[128 = 0]

[164 111 132 148 142 149 128 128 143 130 112 124 126 147 118 124 123 127
 125 156 164 140 120 144 140 122 123 139 152 139 126 133 126 147 136 131
 143 131 113 117 141 120 125 136 110 137 103 149 118 121 139 129 126 122
  82 133 138 151 127 155  99 144 137 143 118 171 130 135 120 127 123 131
 106 121 114 101 134 104 132 133 120 118 132 137 152 159 147 122 126 147
 126 137 118 120 103  99 124 128 163 135 108 133 129 137 125 133 122 134
 245 122 152 104 120 133 136  99 132 121 127 110 196 132 115 118  94 140
 130 129 138  99 126 121 152 123 128 129 138  99 131 131 128 137 128 119
 123 119 149 118 124 146 141 138 136 143  99 136 123 111 123 143 176 138
 137 125 132  98 117 146 132 116 120 140 108 121  99 105 139 117 117 109
 137 114 132 123 133 120 179 124 123 153 127 129 136 127 157 131 135 138
 128 143 133 182 131 114 128 125 116 156 121 121  98 135 125 135 121 141
 143 127 137 154 140 130 125 125 133  47  71 122 143]
R/S
[161 119 127 138 153 119 126 121 142 146 161 138 130 141 120 139 134 143
 156 142 147 123 136 157 168 116  85 134  96 126 127 118 105 154 117 140
 127 141 110 125 131 136 120 120  62 133 133 126 128 143 152 110 121 140
 112 110  62 128 116 159 135 101 136 113 120 153 111 123 127 133 119 158
 108 118 106 126 148 116 106 124 139 124 137 146 116 150 136 120 121 140
 143 149 118 130 129 118 117 127 127 125 109 133 136 137 119 136 130 133
 174 148 161 117 147 114 152 130 128 123 117 133 186 130 121 107 130 132
 125 120 112 123 123 126 119 131 131 134 125 105 116 133 106 126 114  97
 142 105 135 126 120 163  92 114 126 150  94 161 156 120 118 143 150 117
 135 124 135 111 126 145 168 147 122 142 104 130 115 106 114 143 117 137
 144 119 117 124  91 130 114 125 118 142 100 115 122 136 138 110 136 136
 126 140 111 118 148 126 127 116 142 140  98 124 139 136 128 121 122 120
 121 125  99 136 129 105 140 129 149  76 111  98 131]
G/A
[158 185 119 152 140 137 124 129 155 142 135 143 126 116 138 134 163 131
 141 149 147 105 168 117 109 126  88 145 111 131  90 131 163 120 140 137
 121 114 137 123 111 166 133 129  80 127 119 165 135 108 111 120 119 143
 175 144  38  80 126  79 125 163 123 113 117  72 121 119 127 136 161 147
 125 101 135 172 126  97 160 113 139 138 131 135  82  89 118 103 131 112
  91 107 127 142 187 129 123 124 128 116 129 136 203 124 129 116 130 121
  73 124 136 141 154 115 120  99 120 139 108 126 102 121 128 106 115 131
 138 145 136 165 130 135 106 152 124 128  87 178 131 142  81 120 150  94
 105 117 116 148 143 115 136 124 120 114 132 112 123 120 134 128  99 161
 121 129 146 150 125 124 131  84 131 118 157 149 144 119 126 131 121 144
 137 125 131 119 109 113 119 162  96 116 111 123 103 107 111  92 123 115
 126 116 142 116 143 127 114 128 112 114 108 127 163 103 129 121 143 121
 115 136  82 101 132 116 102 127 112 176  94 127 125]
Z/X
[129 144 129 132 132 140 128 137 139 124 104 127 133 133 122 126 133 126
 108 125 146 136 101 111 111 135 141 118 151 139 124 126 131 133 140 120
 142 120 110 129 131 131 143 156 131 124  91 160 126 123 135 170 131 117
 152 143 137 155 139 121  99 151 123 131 103 138 136 126 120 109 130 138
 127 111 137 147 108 102 151 132 134 133 133 125 153 177 155 122 109 131
 117 111 119 131  92  84 130 131 147 127 116 145 118 126 129 126 116 130
 193 129 159 119 111 167  89 123 139 131 114 110 142 143 127 150  94 133
 125 144 142 115 128 118 151 111 134 128 167 132 127 114 137 133 152 130
 122 132 132 122 141 123 147 126 112 133  88 108 127 117 133 125 145 135
 129 110 119 110 120 142 121  75 123 131 125 113 132 122 134  97 135 105
 148 104 130 119 139 125 164 126 120 140 157 135 137 127 126 121 143 146
 134 155 129 154 125 141 125 115 127 152 135 112 115 126 135 133 145 152
 113 134 179 153 132 139  85 127 116 106  86 124 157]
R/S
[110 162 125 156 136 124 139 128 136 143 167 138 114 113 137 139 156 136
 126 148 130  87 142 127  80 122  93 142  96 125 102 156 106 139 136 135
 116 113 107 135 113 148 143 149  43 128 117 150 126 144 142 112 121 142
 186 139   4  77 119 103 141 148 127 120 101 115 125 125 131 147 159 155
 131 114 128 165 112 105 121 105 133 127 120 124  85 108 121 114  98 113
 120 121 104 152 194 100 117 146 117 113 115 149 157 101 135 136 125 128
   4 160 149 138 149 130 122 108 120 125  91 163 107 124 134 142 104 122
 135 138 115 134 125 148 102 142 124 123 105 177 115 139  93  96 123 107
 126 119  98 155 149 132 147  91 107 114 104 126 129 118 119 113 171 130
 125 121 139 153 125 125 137  89 137 121 136 168 155 128 112 146 132 145
 151 123 118 137 130 108  90 127  78 118 102 127 129 113 102  94 124 108
 122 154 105  56 109 132 138 124 130 109  89 124 161 109 124 129 129 133
 114 135 128 126 113 113  79 125 143 145  88 122 156]
Z/U
[159 151 126 143 139 134 128 117 131 131 123 162 138 126 133 127 156 127
 136 120 140 100 122 111  96 125 102 140 138 123 112 137 132 111 134 118
 112 121 134 127 112 138 145 143 110 127 112 159 132 110 130 133 127 141
 169 137  37 120 129 127 110 155 118 126 104  95 126 124 124 140 128 154
 133 108 126 145 108  95 122 120 149 131 138 125  99 107 144 101 121 109
 125 133 115 143 153 108 118 142 142 108 118 156 111 128 124 152 124 136
  42 135 145 138 128 127 110 130 131 133 113 122 116 135 123 153 104 130
 139 146 130 144 126 131 122 141 141 122 129 155 135 140 114 124 109 123
 112 133  94 131 133 113 147 106 109 115 117 132 130 121 134 126 162 141
 117 119 130 130 135 124 121  62 126 126 138 139 148 113 135 122 132 130
 142 124 132 109 149 128 153 145  87 108  96 136 133 121 109 100 145 142
 127 156 111  93 119 139 126 122 114 132 132 125 135 117 119 129 145 118
 123 126 135 105 118 107  84 127 120 170  99 120 160]
Z/X
[127 153 133 146 130 135 129 131 138 133 131 152 126 119 129 128 152 129
 148 145 169  99 128 130 108 128 104 144 127 133 116 134 121 135 112 125
 119 120 127 127 133 141 125 140  75 129 118 144 127 110 128  61 128 142
 158 135  62 105 134 126 132 144 133 130 121 126 126 123 145 137 136 128
 123 124 122 115 125 101 117 117 129 122 127 131  88 100 140 121 108 120
 130 130 119 136 149 124  98 145 128 124 117 138 147 125 121 129 129 125
  47 137 146 136 139 125 121 115 131 129 117 124 131 124 132 122 111 127
 138 136 143 127 126 134 122 142 130 134 128 149 115 140 107 133  97 118
 125 130 117 136 139 140 140 126 118 135 115 129 127 127 138 125 110 160
 124 127 114 138 119 122 122 105 130 121 123 147 138 119 128 129 121 141
 130 115 130 130 132 112 123 149  73 113 109 132 132 104 127 112 119 125
 128 167 120 106 128 129 131 126 113 117 109 120 136 110 120 129 113 134
 124 132 101 120 118 119  95 133 117 133  88 120 155]
Z/X
[152 162 125 143 137 133 113 122 134 141 144 135 127 132 132 138 140 126
 132 132 154 113 139 117 121 126  96 139 119 121 105 137 110 123 150 122
 124 112 127 119 124 150 137 153 110 137 103 162 122 119 125 124 120 120
 173 141  57 112 122 114 104 140 125 121 109  89 114 122 124 127 136 172
 128 101 137 143 117  98 143 113 138 131 129 121 118 114 126 118 124 123
 106 126  99 130 170 109 121 130 141 112 141 138 135 131 126 119 126 128
  64 129 166 136 133 120 129 125 125 133 107 129 121 124 128 136  96 123
 131 149 131 149 132 140 122 140 132 127 117 142 119 141 118 118 124 116
 112 122 118 135 129 123 133 120 117 127 132 136 131 121 136 124 168 144
 117 122 137 130 128 125 130  87 138 124 147 144 138 115 109 119 129 133
 140 122 134 122 115 132 139 136 114 116 112 136 119 113 125  91 129 126
 120 136 143 110 130 132 119 128 117 148 119 127 142 119 124 130 146 121
 117 139 127 108 135 118  93 128 122 142  83 130 152]
Z/X
[134 130 126 142 148 143 125 150 148 129  89 131 126 147 119 128 139 145
 125 154 127 145 103 130 120 126 125 124 161 125 143 121 135 141 133 133
 148 120 107 123 131 127 134 134 137 121 100 172 125 132 137 128 131 126
 121 128 136 167 134 157 130 152 138 142  94 172 132 130 117 117 116 116
 124 119 126 170 135 107 144 133 110 135 142 121 160 167 156 119 116 152
  98  93 117 121  73 104 115 139 157 131  90 143 126 134 120 119 127 130
 252 136 146 118 112 149  92 115 136 120 130 106 190 148 117 132 108 143
 116 123 143 103 123 124 157 110 132 113 150  96 135 126 108 135 129 110
 134 113 156 121 140 138 149 114 123 119  88 131 124 116 113 136 150 143
 130 133 121  92 123 160 130  63 131 115 102 102 103 122 156 117 126  95
 144  98 115 119 159 112 176 128 113 153 137 134 128 142 144 109 132 154
 132 162 129 169 152 137 114 107 124 140 115 119 111 129 131 131 132 154
 125 145 147 160 134 114  85 122 128  37  79 123 137]
R/S
[115 144 126 116 119 132 118 125 138 132 141 143 128 125 133 134 122 122
 141 138 148 115 135 117 109 135 118 126  97 134 125 138 126 111 141 130
 139 126 131 137 131 156 130 153 105 134 118 156 133 137 113 114 125 134
 156 130  96  93 128 114 139 134 129 125 126  90 130 113 130 135 135 147
 146 115 129 142 114 131 140 122 129 128 123 124 108  70 100 131 122 113
 105 100 125 130 147 153 122 120 114 124 168 131 185 123 120 124 131 127
  25 134 148 147 132 131 132 119 121 128 114 151  83 122 139 116 121 127
 135 134 131 167 139 128 121 134 126 122  91 161 123 139 110 121 123 119
 125 127 121 149 134 103 139 165 129 112 143 122 127 126 126 115  90 137
 117 124 135 143 140 124 108 123 138 132 159 146 147 134 115 125 117 136
 137 118 134 130 132 127 113 146 124 109 124 122 138 143 134 110 111  99
 129 131 123  98 136 121 128 141 123 112 128 126 152 128 121 135 141 139
 129 124 103 115 126 132  95 130 120 151 107 136 137]
Z/U
[126 126 126 142 162 122 125 131 161 134 131 132 126 152  92 142 132 150
 138 163 130 137 119 141 138 117 101 121 131 118 142 112 115 137 133 152
 151 111  90 129 124 146 127 152 115 131  95 182 124 159 148 122 123 133
 141 113  98 146 135 150 132 115 128 130  95 161 121 121 122 120 111 183
 148 102 110 205 160 119 139 119 141 129 147 131 146 159 150 117 121 150
 101  69 106 132 101  95 113 127 130 123 106 138 159 119 113 128 124 134
 252 127 175 115 137 141 111 119 122 116 123 126 200 146 109 117 117 146
 104 122 123 112 132 126 149 104 130 114 143 133 107 120  95 121 133  81
 148  90 153 131 134 145 124  97  95 111  82 130 161 117 103 141 142 123
 126 125 129 100 124 156 145  99 130 132 114 110 113 123 124 133 141 101
 161 102  99 122 116 128 127 120 129 177 135 127  87 159 141  98 157 154
 131 145 114 107 180 132 109 115 155 139  90 105 147 134 135 131 124 142
 113 136 124 168 128 100 107 121 138  60  69 100 118]
R/N
[130 142 129 157 141 155 122 129 144 141 109 121 123 155 125 130 121 139
 130 183 146 139 131 141 136 125 108 129 124 130 127 140 122 138 141 146
 153 116 110 122 129 133 137 156 136 129  92 187 113 134 131 117 118 128
 124 126  87 128 132 136 104 164 129 135 108 154 125 129 125 119 135 137
 129 112 140 152 133 109 124 122 129 140 131 133 137 145 141 121 116 136
  92  95  97 122 131 101 106 134 158 127 107 137 153 130 119 141 127 132
 213 120 152 118 123 139 124  86 119 110 120 133 178 132 117 117 102 144
 124 127 146 115 133 121 139 153 124 112 120 114 114 124 102 131 119 106
 135 114 149 127 143 148 151 128 119 114 128 129 124 115 107 132 170 140
 124 127 134 108 120 146 124  93 131 136 104 129 109 122 143 139 131 123
 147 108 121 133 148 109 163 125  87 144 121 114 115 140 148 121 130 132
 128 135 127 156 145 118 133 112 113 139 101 124 140 125 135 134 126 146
 135 136 130 159 131 120  98 125 130  75  64 128 144]
R/N
[136 155 131 124 125 120 134 130 132 140 147 141 127 121 131 136 135 120
 132 128 148 115 142 137 126 120  97 139 128 137 107 131 115 127 115 136
 141 123 124 141 129 143 121 135  47 124 123 142 129 126 138 119 118 130
 159 116  88 103 123 120 131 118 132 121 130 112 121 131 128 137 150 115
 131 116 111 138 121 112 138 121 127 129 126 135 115 123 122 134 124 123
 119 123 122 121 111 132 118 131 119 132 120 139 175 126 144 132 137 134
  95 142 145 131 151 129 134 126 121 128 117 122 122 123 137 121 117 122
 136 142 124 123 125 133 132 121 138 136 123 137 125 142 104 136 128  97
 123 117 128 128 136 152 125 125 117 149 109 126 141 115 125 126  79 127
 130 123 138 139 104 146 132 144 116 130 129 154 122 252 114 129 116 144
 128 110 121 128  99 109  95 143 103 132 124 124 126 101 137 102 122 122
 126 144 114 111 146 138 132 120 136 134 104 127 129 122 120 136 130 139
 127 125 120 139 131 133 110 137 133 118  78 112 143]
Z/U
[114 122 134 106 140 115 116 131 170 111 138 138 137 147 130 139 113 126
 121 115 151 145  96 119  95 129 118 117 121 128 150 123 127 134 126 110
 140 115 100 135 138 156 139 155  87 125 103 162 124 163 143 115 129 137
 130 129 157 138 130 147 145 102 143 139 123 146 122 120 126 132 108 171
 132 120 109 157 132 119 143 127 129 124 135 128 160 121 126 122 108 134
 121  78 110 121  84 118 123 139 126 131 150 131 161 120 118 139 125 124
 189 137 167 123 121 143 112 125 131 117 112 128 164 148 128 133 101 134
 119 122 129 127 126 123 155 117 138 111 106 135 121 130 137 109 127 120
 140 124 145 132 127 116 136 141 112 129  65 137 120 123 125 126 140 131
 119 122 125 104 140 164 118 105 129 145 144 121 139 123 122 113 141 109
 140 117 118 128 159 133 137 123 125 151 141 124 153 151 130 128 121 127
 131 182 120 113 162 133 117 135 147 111 124 124 127 126 127 141 130 162
 119 109 125 156 119 124  86 118 130  76  79 112 137]
G/A
[171 176 127 160 152 130 138 145 152 140 153 143 128 121 135 130 165 126
 146 133 156 109 140 130  84 122  94 161 117 137  91 146 114 142 118 122
 117 134 117 120 128 140 117 100  31 132 121 123 125  91 141 113 120 143
 155 135   8 113 121 119 126 157 137 131 112 115 123 126 115 138 143 129
 106 113 120 116 128  85 119 120 138 130 129 129  92 147 136 106 105 125
 129 161 121 138 156 101 120 147 145 119  97 144 150 134 133 129 127 131
  89 147 152 121 151 116 123  92 132 141 105 126 139 137 137 134  93 134
 147 153 135 141 119 140 112 146 134 132 135 141 129 135 100 117 131 104
 117 126 157 123 123 153 112 102 126 161  70 137 130 116 128 127 152 157
 129 111 128 130 107 124 137  93 126 123 130 137 125  99 127 127 111 144
 146 101 136 133 113  91 135 133  79 125 116 124 151 114 122  97 129 126
 122 151 114 120 140 132 115 122 110 120 105 124 142 108 122 132 142 118
 108 136 122 119 131 133  97 128 131 115  81 117 170]
Z/X
[175 142 128 161 147 144 124 124 133 145 127 142 124 149 120 133 152 137
 142 169 131 110 140 148 126 121  82 145 135 135 118 139 116 149 150 134
 173 115 110 123 128 152 123 125  46 137 101 163 128 125 153 116 123 132
 159 124  44 118 121 144 112 137 121 127 106 146 122 127 111 116 150 117
 125 106 120 153 123 100 139 122 130 134 131 138 114 151 146 118 122 146
 104 121 136 133 110 110 116 132 138 128  89 151 164 132 124 125 129 129
 183 128 166 122 146 128 136 127 122 123 108 108 176 134 119 112 129 127
 130 134 130 109 119 134 138 130 127 136 132 109 122 138  82 137 135  91
 123  91 134 135 133 169 148 113 134 140 107 140 149 104 102 125 150 140
 138 120 136  94 108 148 144 105 127 129 104 146 104 101 125 133 116 125
 140 107 108 119  95 118 146 121  97 140  93 134 122 123 148  84 137 143
 131 144 125 120 145 135 116 110 119 151  82 116 134 128 118 124 140 133
 125 129 126 158 134 110 100 133 138  94  67 114 144]
G/P
[150 156 122 140 141 126 114 125 143 132 148 142 127 128 133 129 146 130
 154 128 155 106 150 135 114 118  95 132 123 119 117 143 132 117 117 125
 109 116 134 124 120 144 129 137  92 130 129 167 123 116 125 115 119 146
 125 127  61  90 120 134 121 127 133 131 120  95 114 125 134 151 131 163
 139 117 126 132 146 104 122 108 131 134 126 131  94  76 118 118  66 120
  96 125 119 133 156 129 107 139 135 124 138 135 128 134 119 123 132 126
  33 127 138 136 157 103 135 124 129 129 112 129 130 114 129 134 104 125
 143 134 139 160 131 140 116 144 135 114  92 154 140 140 100 130  92 106
 131 117 107 142 118 118 132 128 126 104 136 139 126 129 126 136 140 129
 123 125 132 124 134 120 115 105 130 115 141 143 141 115 124 139 128 144
 126 139 133 130 171 124 119 147  89 113  86 127 126 113 127 119 114 121
 120 135 117  92 150 122 127 130 129 120 114 136 129 118 126 140 132 113
 132 131  87 107 115 104 121 130 121 143 109 135 143]
Z/U
[155 131 124 141 146 143 123 135 141 133 106 124 126 147 121 128 130 138
 107 138 118 143 106 131 134 121 101 127 136 130 132 130 131 143 145 144
 163 120 112 131 134 137 133 128  80 127 104 155 126 137 144 113 118 121
 134 119 141 141 123 146 112 135 134 145 107 151 149 134 118 116 140  91
  95 107 128 168 117 114 160 134 125 129 135 128 161 185 153 135 129 154
  98  95 113 117  57 125 121 131 159 134 105 146 158 131 133 132 143 132
 252 131 149 121 118 143 128 108 126 120 120 103 170 158 120 122 118 133
 121 138 141  95 118 132 163  99 134 120 131  92 134 131 113 126 149  93
 131 109 148 129 136 157 140 133 140 142  66 131 122 104 111 137 147 120
 128 125 128  89 113 172 140  95 134 134 113 118  89 111 141 117 125  94
 135  97 115 129 111  91 160 122 139 156 130 139 147 139 143 117 140 133
 132 152 130 183 150 148  97 112 129 158 109 124  95 131 126 141 136 148
 131 118 155 180 144 136 110 129 143  75  84 118 142]
R/S
[164 129 133 144 153 142 129 136 188 140 100 153 133 144 125 135 140 129
 141 181 167 160 115 136 123 129 106 141 147 156 146 125 123 163 138 139
 159 121 109 128 142 146 128 116  96 129  90 161 125 126 136 121 120 134
  94 129 128 139 139 165 128 147 134 154 117 175 140 125 119 117 113 137
 122 114 118 151 140 117 141 146 119 130 140 134 137 127 111 118 125 131
 138 110 121 128 103 134 123 135 139 144 102 131 193 133 113 119 122 133
 252 125 164 118 123 137 122  80 117 120 124 120 185 145 118 101 114 142
 124 128 148 122 134 117 155 121 130 123 126 105 125 139  99 134 141 101
 118 118 177 131 135 148 132 152 143 145  86 135 141 103 115 122 144 165
 131 129 133 106 115 149 133 118 129 133 109 112  87 108 142 118 115 102
 144  85 121 111 120 115 185 139  95 154 132 127 133 139 148 110 115 148
 130 156 138 184 166 113 118 123 105 135 110 113 129 126 124 137 135 153
 120 116 105 154 141 128 103 121 121  53  54 109 139]
R/N
